Here is a tiny trained network, its code and every weight. The questions are about switching its units off for an input and a target symbol, where a switched-off unit gives its printed mean instead of its output.

import numpy as np


def w(rows, s, z=0):
    codes = np.array(rows[::2]) - 128.0
    scale = np.full(codes.shape[1], s)
    scale[-1] = z or s
    return codes * scale


def norm(h):
    return h / np.sqrt((h * h).mean(-1, keepdims=True) + 1e-5)


def softmax(a):
    e = np.exp(a - a.max(-1, keepdims=True))
    return e / e.sum(-1, keepdims=True)


def log_softmax(a):
    a = a - a.max(-1, keepdims=True)
    return a - np.log(np.exp(a).sum(-1, keepdims=True))


def net(x, mask):
    ids = ['βγδζηθλξπστφψω'.index(c) for c in x.split()]
    T = len(ids)
    res = E[ids] + P[:T]
    u = 0
    for l in range(2):
        r = norm(res)
        for j in range(3):
            rows = slice(3 * j, 3 * j + 3)
            q, k, v = (r @ M[l][rows].T for M in (Q, K, V))
            z = softmax(np.where(np.tri(T) > 0, q @ k.T / 3**0.5, -1e9)) @ v
            o = O[l][rows]
            res = res + np.where(mask[u + j], z, o[:, -1]) @ o[:, :-1]
        u += 3
    return log_softmax(norm(res)[-1] @ U[:, :-1].T + U[:, -1])


Q, K, V, O = {}, {}, {}, {}
E = w([
[117,133,107],'β',
[111,99,155],'γ',
[98,20,184],'δ',
[183,141,144],'ζ',
[114,126,110],'η',
[121,141,94],'θ',
[108,77,142],'λ',
[121,208,189],'ξ',
[122,160,102],'π',
[113,124,102],'σ',
[193,162,76],'τ',
[116,253,158],'φ',
[161,74,67],'ψ',
[115,171,146],'ω',
],0.0073)
P = w([
[249,249,104],'0',
[107,120,85],'1',
[101,117,110],'2',
[104,117,123],'3',
[108,116,135],'4',
[112,118,145],'5',
[116,119,151],'6',
[118,119,154],'7',
[121,121,159],'8',
[125,122,163],'9',
[126,121,166],'10',
[127,124,169],'11',
[130,119,172],'12',
[131,124,175],'13',
],0.0012)
Q[0] = w([
[191,128,201],'0.h0',
[142,119,83],'0.h0',
[173,120,127],'0.h0',
[171,155,86],'0.h1',
[39,102,93],'0.h1',
[190,66,54],'0.h1',
[253,168,185],'0.h2',
[216,45,88],'0.h2',
[50,98,206],'0.h2',
],0.017)
K[0] = w([
[122,153,208],'0.h0',
[160,153,98],'0.h0',
[152,166,154],'0.h0',
[144,175,90],'0.h1',
[54,68,77],'0.h1',
[200,130,37],'0.h1',
[254,174,161],'0.h2',
[212,52,78],'0.h2',
[59,90,218],'0.h2',
],0.017)
V[0] = w([
[177,97,173],'0.h0',
[81,116,150],'0.h0',
[148,137,78],'0.h0',
[183,58,121],'0.h1',
[89,178,133],'0.h1',
[118,144,129],'0.h1',
[90,194,70],'0.h2',
[209,71,97],'0.h2',
[2,141,190],'0.h2',
],0.0054)
O[0] = w([
[95,143,196,89],'0.h0',
[165,84,110,74],'0.h0',
[125,175,118,234],'0.h0',
[157,116,63,247],'0.h1',
[109,139,177,43],'0.h1',
[123,132,143,102],'0.h1',
[186,56,138,163],'0.h2',
[47,158,181,232],'0.h2',
[254,161,60,31],'0.h2',
],0.0054,0.0013)
Q[1] = w([
[77,42,109],'1.h0',
[30,87,2],'1.h0',
[155,66,75],'1.h0',
[125,33,57],'1.h1',
[88,107,140],'1.h1',
[116,79,99],'1.h1',
[111,158,82],'1.h2',
[197,78,251],'1.h2',
[169,162,142],'1.h2',
],0.011)
K[1] = w([
[113,73,103],'1.h0',
[110,106,59],'1.h0',
[163,125,108],'1.h0',
[85,144,158],'1.h1',
[101,127,98],'1.h1',
[100,135,134],'1.h1',
[88,146,142],'1.h2',
[254,83,111],'1.h2',
[152,133,152],'1.h2',
],0.024)
V[1] = w([
[139,143,135],'1.h0',
[97,86,112],'1.h0',
[183,190,141],'1.h0',
[213,86,99],'1.h1',
[28,147,116],'1.h1',
[206,82,101],'1.h1',
[47,175,154],'1.h2',
[158,108,106],'1.h2',
[2,181,212],'1.h2',
],0.0034)
O[1] = w([
[110,105,125,118],'1.h0',
[162,178,134,151],'1.h0',
[91,42,120,105],'1.h0',
[110,192,55,35],'1.h1',
[125,33,172,252],'1.h1',
[116,170,74,44],'1.h1',
[163,147,38,189],'1.h2',
[122,112,160,111],'1.h2',
[180,187,4,214],'1.h2',
],0.0038,0.0017)
U = w([
[197,128,10,126],'β',
[208,57,147,143],'γ',
[124,21,228,103],'δ',
[64,166,208,244],'ζ',
[142,141,153,106],'η',
[121,129,134,4],'θ',
[120,130,131,13],'λ',
[138,180,194,242],'ξ',
[121,132,133,16],'π',
[118,132,132,14],'σ',
[90,233,75,167],'τ',
[140,220,138,212],'φ',
[21,73,82,228],'ψ',
[151,163,167,178],'ω',
],0.013,0.003)

Each question gives the input, a string of symbols that net reads in full, and the target symbol t.
The units are the heads (3 rows each of Q, K, V and O). Each row of codes is followed by its name. A weight is (code - 128) times the scale printed after its matrix; where a second scale follows, it is the last column's (O and U).
mask holds one flag per head, layer by layer. A switched-off head (its flag False) gives its mean, the last column of its rows in O, instead of its output. The means were averaged over made-up inputs and are rounded, as every weight is.
A unit's drop is (log p(t) with every unit on - log p(t) with that unit switched off) / (log p(t) with every unit on - log p(t) with every unit switched off).
The circuit of an input: a set's keep is (log p(t) with only the set's units on - log p(t) with every unit switched off) / (log p(t) with every unit on - log p(t) with every unit switched off). Starting from all 6 units, units are removed one at a time, each time the one whose removal leaves the highest keep (on an exact tie, the one counted first), for as long as the keep stays at least 0.8.
circuit, biggest first: the units of the circuit, biggest drop first
most important unit: the unit with the biggest drop
which heads matter: for each layer, one digit per head in row order, 1 if its drop is at least 0.15 and else 0, layers parted by /
drop when u is switched off: that unit's drop, to one decimal
input π γ ψ δ ψ γ, target γ: circuit, biggest first => [0.h0; 0.h2; 0.h1; 1.h2]
input γ ψ β, target β: most important unit => 0.h0
input ψ θ σ ψ ω π θ π ψ π, target δ: circuit, biggest first => [0.h2; 1.h2; 0.h1]
input γ ξ ψ λ θ, target β: which heads matter => 101 / 000
input λ γ ζ τ ξ σ, target β: which heads matter => 001 / 001
input φ ψ σ ψ λ γ ζ λ λ τ ψ γ, target γ: circuit, biggest first => [0.h0; 0.h2]
input π λ ψ τ β τ ψ ψ π ξ γ π, target δ: circuit, biggest first => [0.h2; 0.h1; 1.h2]
input ψ ψ ω γ ψ γ σ γ ψ β η ψ γ η, target γ: which heads matter => 011 / 001
input β ψ β γ γ ψ θ π, target β: which heads matter => 101 / 001
input σ δ λ, target β: which heads matter => 001 / 001
input φ β π γ ζ γ δ β ω π ξ π ψ, target ψ: which heads matter => 001 / 000
input δ λ β β ξ η ζ γ β λ η, target γ: drop when 0.h2 is switched off => 0.8
input β σ ξ δ ψ θ, target β: drop when 0.h1 is switched off => 0.0
input ψ ζ γ ω ψ ξ ω ψ ψ η, target β: circuit, biggest first => [0.h2]
input γ θ ψ γ ψ γ η η ψ ω ψ ψ ζ, target ζ: drop when 0.h2 is switched off => 0.5
input ψ σ ζ σ β π β τ ψ γ, target β: drop when 0.h2 is switched off => 1.1
input φ ψ θ γ ψ β β ψ ξ π ζ η, target β: which heads matter => 100 / 000
